[[457 369 922 391]
 [ 26 455 125 628]
 [765 486 738 767]] value 26

[[235 131  36  31  33  58]
 [253  92  34  34  33  86]] value 253

[[34 69  6 60]
 [53 99 14 92]
 [96 12 62 99]] value 53

[[640 281 694 245 383 540 770]
 [215 800 560 647 383 532 357]] value 215

[[5809 1301 6048 7013 4225 8109]
 [5684 1525 6010 6740 4253 7926]] value 5684

[[ 883 -102 -608  277 -478  413]
 [ 266 -143  749  911  613  664]] value 266

[[-33  30 -13  21  35  14]
 [-17  45  15 -17   1 -23]
 [-22  22   7   8  19  18]] value -17

[[110 104 122 167  24]
 [224 142 175  49  81]] value 224

[[6321 8290 2079 7188 6318 4669]
 [6719 8666 2697 2766 9306 8548]] value 6719
---
[-10 -33  14 -59  18] --> 14, 18

[ 10 -64 -31 -32   4] --> -31, 10

[-66  31  62  58  33] --> 62, 62

[-21  23 -67  17  11] --> -67, 23

[-43 -53 -33 -17 -64] --> -33, -17

[-20 -16 -18  28  57] --> -18, 57

[ 28  27 -50 -15  22 -42  -5] --> -15, 28

[ 51   6 -40  45  -5 -13   5] --> 45, 51

[[-19  30  15 -13  27  26 -26]
 [ 25 -19 -15   8 -14 -10   2]
 [ 32 -50 -41  47 -67 -59  52]] --> 8, 52
---
[[ 22 -38  46 -55]
 [ 10  -2  -3  15]]
-3

[[  1  56  14 -36  -2  34  30]
 [ 37 -11  -4  -6  38  24 -30]]
24

[[-23   3  -2  48  16  14 -12]
 [ 10 -14  66 -46  -3 -12  17]]
-12

[[ 48 -19  24  -8  18  28  -7]
 [-51  34  35  -2   1  19  50]]
19

[[  1 -23 -69  13   4 -16 -18]
 [  6   3  68 -21  -1  28  10]]
28

[[ 69  22 -16 -55 -29]
 [ 46   7  41  -4   4]]
-4

[[-12 -32 -68 -39 -13 -34]
 [-10  16  40  18  -3  16]]
-3

[[ -1   2   6   4   1   2  21]
 [ 51  62 -52  51  56 -44  49]]
-44

[[-52  40  -3 -16  12  19]
 [ 38 -54  26  44 -39   5]]
-39

[[-50 -44 -64  17 -58 -24]
 [ 55  40  53 -35  61  38]]
61
---
Input: [36 29  7 55 76 50]
Output: 76
Input: [ 96 230 144 180  52 203]
Output: 52
Input: [ -9   1 -20 -14 -33  41]
Output: -33
Input: [ 752  190 -807  311 -193 -555]
Output: -193
Input: [322 382 119 795 614 359]
Output: 614
Input: [  8 -30 -17 -13 -38  28]
Output: -38
Input: [84 72 31 23 31 61]
Output: 31
---
[[-17  -3  28 -13 -15  -5 -19]
 [-13  -9 -21  34  17 -28  28]
 [ 29  -8   2  -9  30  17 -24]] yields -9

[[8 7 0 2]
 [6 6 0 4]] yields 7

[[ 33   3  11  23]
 [ 26  28  12  -7]
 [-31 -37   0  47]] yields 28

[[-30 -31 -40 -25]
 [-33 -37 -32 -36]
 [-37 -10  25 -41]] yields -37

[[9910 8745 3009 1000 4724]
 [7882 5054 5003 5489 7212]] yields 8745

[[381 991 703 699 494 214]
 [564 340 582 246 179 760]] yields 991
---
[[-21   8 -32 -11 -39   7 -57]
 [-13   4 -21  -9 -33  20 -38]
 [-33   7 -19 -20 -33 -15 -32]] yields 4

[[ 10  48  10  -9  69  -6]
 [ 40 -49  38 -19 -39  -4]
 [-46   2  41  14 -16 -56]] yields -49

[[  2  53  -3  -5   7  -4  26]
 [  1  37  -5  -1  42 -27  29]
 [  2 -26   1   6 -25 -22  49]] yields 37

[[-65 -17  -1   2]
 [ 35  54   0   0]
 [ 13 -43   1  -1]] yields 54

[[ 37   9  10  42 -37 -51]
 [ 60  -3  48  42 -59   6]
 [-24  -8 -22 -55  16  48]] yields -3

[[ -4   4  -9  -7   0   5 -25]
 [ -6  -2   0   5   7  -3 -50]
 [ 16  10  -2  12  -3   1  30]] yields -2
---
[-0.08, -0.19, -0.10, 0.12, 0.01, -0.20, -0.09] Out: 0.01
[1.41, -1.11, -0.89, 1.18, -0.08] Out: -0.89
[0.3, 0.0, -0.6, -1.5, 0.2, 1.0] Out: -1.5
[0.815, -1.208, -1.838, 1.113, 0.665] Out: -1.838
[-13.31, -8.31, 15.98, 0.37, -5.36, -15.86] Out: 0.37
[0.18, -0.04, -0.17, -0.02, -0.10] Out: -0.17
[-8.0, -98.6, 125.4, 73.5, -67.2] Out: 125.4
[106.942, 169.204, -49.312, -128.089] Out: 169.204
---
(25, 116, 68, 231, 139) result: 25
(10, -39, -17, -25, 43, 36) result: 10
(119, 797, 179, 348) result: 119
(-25, 35, -37, 23, 28, 22) result: -25
(82, 23, 15, 60, 40, 29) result: 82
(4, 8, 5, 3, 2, 1) result: 4
---
5  4  5  9
4  2  1  2
-> 1

7844  1856  2461  3329  3532  6571 -> 3532

77  27  43  78  47  24  39
60  14  65  43  35  72  60
84  20  62  45  86  82  47
-> 82

85  33  15  42  60  33 -> 60

 764   -82   373  -654   153 -> -654

 84   16  248   61  220  213 -> 220

4  2  5  5  7 -> 5
---
[[-778 -674 -652  166  332 -592  793]
 [-455 -378 -365  194  322 -800  729]]: 793

[[124 228  83  61 117  61  73]
 [247  58 133 237 104 227  92]]: 73

[[ 307 -408  938  758]
 [ 526  -30 -879  322]]: 758

[[8512 5064 1725 5861 7853]
 [8690 6740 1974 6755 7612]]: 7853

[[ -2  31 -15  16]
 [  0 -28  40  37]]: 16

[[4437 2636 2387 4436]
 [9203 7888 9921 3719]]: 4436

[[283 928 830 847 916 149]
 [517 843 364 202 743 254]]: 149

[[ 58 196 353 916 699  36]
 [ 12  31  87 284 165   1]]: 36
---
[[-25  42 -61 -47  15]
 [ 39  -1  26   4 -53]
 [-57 -64  34  17  69]]
15

[[ 15  22 -33  -6]
 [  7  26 -53 -47]
 [ 36  24 -26  29]]
-6

[[ 64 -25 -41  42]
 [-17  64 -48  37]
 [ 24 -26  23 -34]]
42

[[-25  40 -16 -19 -63  10]
 [ 34 -23   7 -12   9 -10]
 [ 39  -2 -12  45  58  42]]
10

[[-25  33  33 -21  26]
 [-56  26 -27  60  -3]
 [ 16 -38 -34 -22  69]]
26

[[ -9 -13 -11   4  19  50 -11]
 [ 17 -39 -12 -16 -67  14 -13]
 [ 12 -62 -21 -10 -37  48 -39]]
-11
---
[[  5   3   5  59 -43]
 [ -1   0 -10  -3  -5]] ==> -5

[[-29 -25  24  66]
 [  4  -3  17  30]
 [  6  32   1  40]] ==> 30

[[-18 -65  -2 -28]
 [-43 -14 -13  31]] ==> 31

[[  1  -1   1  -9 -45]
 [-29  35 -22  37  33]
 [  3  -7   7  -4 -55]] ==> 33

[[-31 -58 -61 -23]
 [-46 -35   7  46]
 [  4   9  10  26]] ==> 46

[[ -4 -19 -26  21  19 -34]
 [-19 -18 -28  25  19 -63]] ==> -63
---
[-31  30 -14 -14 -60 -12  -2]	-14, 30

[-35   1   3  59 -23]	3, 59

[[-54  42  43 -32   2]
 [  0   3   3  23 -18]
 [  9   0   9  21  -7]]	3, 43

[ 36 -18  -5  30  64  53 -61]	30, 64

[  0  -1 -32 -30 -69]	-32, 0

[ 38 -18  20 -47 -55]	20, 38

[ -6  53 -11  19  11]	-11, 53

[-56 -66  58 -58 -43 -67  14]	-58, 58
